Below are the code and all the weights of a small trained network. Each question names an input and a target symbol and asks about switching units off, where a switched-off unit gives its printed mean instead of its output.

import numpy as np


def w(rows, s, z=0):
    codes = np.array(rows[::2]) - 128.0
    scale = np.full(codes.shape[1], s)
    scale[-1] = z or s
    return codes * scale


def softmax(a):
    e = np.exp(a - a.max(-1, keepdims=True))
    return e / e.sum(-1, keepdims=True)


def log_softmax(a):
    a = a - a.max(-1, keepdims=True)
    return a - np.log(np.exp(a).sum(-1, keepdims=True))


def net(x, mask):
    ids = ['ΓΣβζξπψ'.index(c) for c in x.split()]
    T = len(ids)
    res = E[ids] + P[:T]
    u = 0
    for l in range(3):
        r = res
        for j in range(2):
            rows = slice(3 * j, 3 * j + 3)
            q, k, v = (r @ M[l][rows].T for M in (Q, K, V))
            z = softmax(np.where(np.tri(T) > 0, q @ k.T / 3**0.5, -1e9)) @ v
            o = O[l][rows]
            res = res + np.where(mask[u + j], z, o[:, -1]) @ o[:, :-1]
        u += 2
    return log_softmax(res[-1] @ U[:, :-1].T + U[:, -1])


Q, K, V, O = {}, {}, {}, {}
E = w([
[117,127,91,108],'Γ',
[115,123,66,56],'Σ',
[109,210,154,67],'β',
[5,23,86,160],'ζ',
[112,180,156,132],'ξ',
[179,154,59,174],'π',
[56,215,172,194],'ψ',
],0.018)
P = w([
[180,142,73,1],'0',
[152,190,80,29],'1',
[130,212,73,66],'2',
[115,199,97,85],'3',
[107,197,99,121],'4',
[106,188,107,149],'5',
[97,178,122,184],'6',
[102,169,131,213],'7',
[100,159,127,229],'8',
[86,152,135,224],'9',
],0.0048)
Q[0] = w([
[67,93,152,136],'L0H0',
[184,42,163,206],'L0H0',
[101,183,67,142],'L0H0',
[158,152,131,40],'L0H1',
[178,90,113,108],'L0H1',
[99,46,1,119],'L0H1',
],0.0093)
K[0] = w([
[160,52,171,126],'L0H0',
[171,177,117,111],'L0H0',
[99,122,183,210],'L0H0',
[255,115,147,138],'L0H1',
[222,109,136,132],'L0H1',
[98,79,145,94],'L0H1',
],0.0095)
V[0] = w([
[218,80,126,89],'L0H0',
[36,79,81,150],'L0H0',
[163,142,88,1],'L0H0',
[162,149,111,150],'L0H1',
[196,74,109,75],'L0H1',
[51,90,89,142],'L0H1',
],0.0072)
O[0] = w([
[148,130,188,94,39],'L0H0',
[68,140,133,167,254],'L0H0',
[191,51,173,134,180],'L0H0',
[110,210,85,139,136],'L0H1',
[149,192,138,146,101],'L0H1',
[102,2,138,148,226],'L0H1',
],0.0091,0.0035)
Q[1] = w([
[6,67,223,172],'L1H0',
[144,96,96,45],'L1H0',
[159,88,171,65],'L1H0',
[166,31,112,115],'L1H1',
[117,101,26,150],'L1H1',
[100,88,164,176],'L1H1',
],0.011)
K[1] = w([
[36,70,153,11],'L1H0',
[138,175,139,124],'L1H0',
[187,142,231,66],'L1H0',
[158,88,109,57],'L1H1',
[95,17,126,245],'L1H1',
[106,132,150,35],'L1H1',
],0.011)
V[1] = w([
[150,97,139,184],'L1H0',
[123,172,117,179],'L1H0',
[104,182,169,76],'L1H0',
[174,122,10,97],'L1H1',
[137,106,165,170],'L1H1',
[127,169,173,129],'L1H1',
],0.013)
O[1] = w([
[72,154,150,151,173],'L1H0',
[157,203,147,158,126],'L1H0',
[190,155,56,50,6],'L1H0',
[81,81,254,197,144],'L1H1',
[139,167,130,127,140],'L1H1',
[32,125,157,73,45],'L1H1',
],0.0087,0.012)
Q[2] = w([
[143,99,98,64],'L2H0',
[149,249,169,130],'L2H0',
[149,127,93,110],'L2H0',
[81,134,43,63],'L2H1',
[77,70,119,164],'L2H1',
[54,122,219,102],'L2H1',
],0.014)
K[2] = w([
[185,128,177,2],'L2H0',
[21,48,151,146],'L2H0',
[192,76,115,44],'L2H0',
[163,139,75,56],'L2H1',
[21,138,69,112],'L2H1',
[90,216,248,154],'L2H1',
],0.0089)
V[2] = w([
[14,75,189,38],'L2H0',
[91,221,152,90],'L2H0',
[181,139,185,153],'L2H0',
[244,97,16,156],'L2H1',
[100,177,100,80],'L2H1',
[2,99,133,134],'L2H1',
],0.0063)
O[2] = w([
[156,17,72,5,100],'L2H0',
[200,157,91,121,53],'L2H0',
[94,137,100,173,145],'L2H0',
[92,116,166,217,54],'L2H1',
[89,125,114,54,70],'L2H1',
[165,150,164,2,248],'L2H1',
],0.0073,0.013)
U = w([
[129,96,149,136,12],'Γ',
[114,42,119,171,34],'Σ',
[210,113,97,136,238],'β',
[87,115,121,140,3],'ζ',
[124,118,88,142,162],'ξ',
[125,147,202,163,180],'π',
[88,139,2,177,147],'ψ',
],0.0083,0.0044)

Each question gives the input, a string of symbols that net reads in full, and the target symbol t.
The units are the heads (3 rows each of Q, K, V and O). Each row of codes is followed by its name. A weight is (code - 128) times the scale printed after its matrix; where a second scale follows, it is the last column's (O and U).
mask holds one flag per head, layer by layer. A switched-off head (its flag False) gives its mean, the last column of its rows in O, instead of its output. The means were averaged over made-up inputs and are rounded, as every weight is.
A unit's drop is (log p(t) with every unit on - log p(t) with that unit switched off) / (log p(t) with every unit on - log p(t) with every unit switched off).
The circuit of an input: a set's keep is (log p(t) with only the set's units on - log p(t) with every unit switched off) / (log p(t) with every unit on - log p(t) with every unit switched off). Starting from all 6 units, units are removed one at a time, each time the one whose removal leaves the highest keep (on an exact tie, the one counted first), for as long as the keep stays at least 0.8.
units of the circuit, in order: the units of the circuit, biggest drop first
unit that matters most: the unit with the biggest drop
heads that matter: for each layer, one digit per head in row order, 1 if its drop is at least 0.15 and else 0, layers parted by /
drop when u is switched off: that unit's drop, to one decimal
input ξ β β Σ, target β: unit that matters most -> L1H1
input Σ β β Γ, target β: heads that matter -> 01 / 11 / 10
input ψ Γ Γ, target ψ: units of the circuit, in order -> [L1H0, L2H1]
input Γ Σ Σ, target Σ: units of the circuit, in order -> [L0H0, L2H1, L1H0]
input π β Σ π π Σ β π β ψ, target ψ: units of the circuit, in order -> [L0H0, L1H1]
input ζ Σ Σ ψ Σ π β Σ, target ψ: units of the circuit, in order -> [L1H1, L2H1, L1H0, L0H1]
input ψ π ξ Γ Σ Γ π, target π: units of the circuit, in order -> [L1H0, L2H0]
input Σ Γ Γ, target Σ: units of the circuit, in order -> [L0H0, L2H1, L1H0]
input π π ζ Σ π, target β: units of the circuit, in order -> [L1H0, L0H1, L2H1]
input π π β Σ π ξ ψ Γ, target ψ: heads that matter -> 01 / 10 / 01
input β β π Σ β π π, target π: units of the circuit, in order -> [L1H1, L1H0]
input π Σ ζ Σ π ψ π Σ, target ψ: heads that matter -> 10 / 01 / 01
input ψ ξ ξ, target ψ: heads that matter -> 00 / 10 / 01
input π π β β β Σ π ζ π ζ, target π: units of the circuit, in order -> [L2H0, L2H1, L1H0]
input π Γ Σ Σ ξ β β Γ β, target β: units of the circuit, in order -> [L1H0]
input Σ Σ Γ, target Σ: units of the circuit, in order -> [L0H0, L1H0, L2H1]
input π π Σ, target π: heads that matter -> 01 / 01 / 00
input Σ Σ Σ Γ β Γ, target β: heads that matter -> 11 / 11 / 10
input β ζ β β ξ π π Γ π, target β: drop when L1H0 is switched off -> 0.9
input ξ ψ π Γ π Γ Σ β ψ π, target ψ: unit that matters most -> L0H1
input Σ β Σ Σ, target β: drop when L1H1 is switched off -> 0.6
input ψ ψ β π, target ψ: drop when L2H1 is switched off -> 0.5
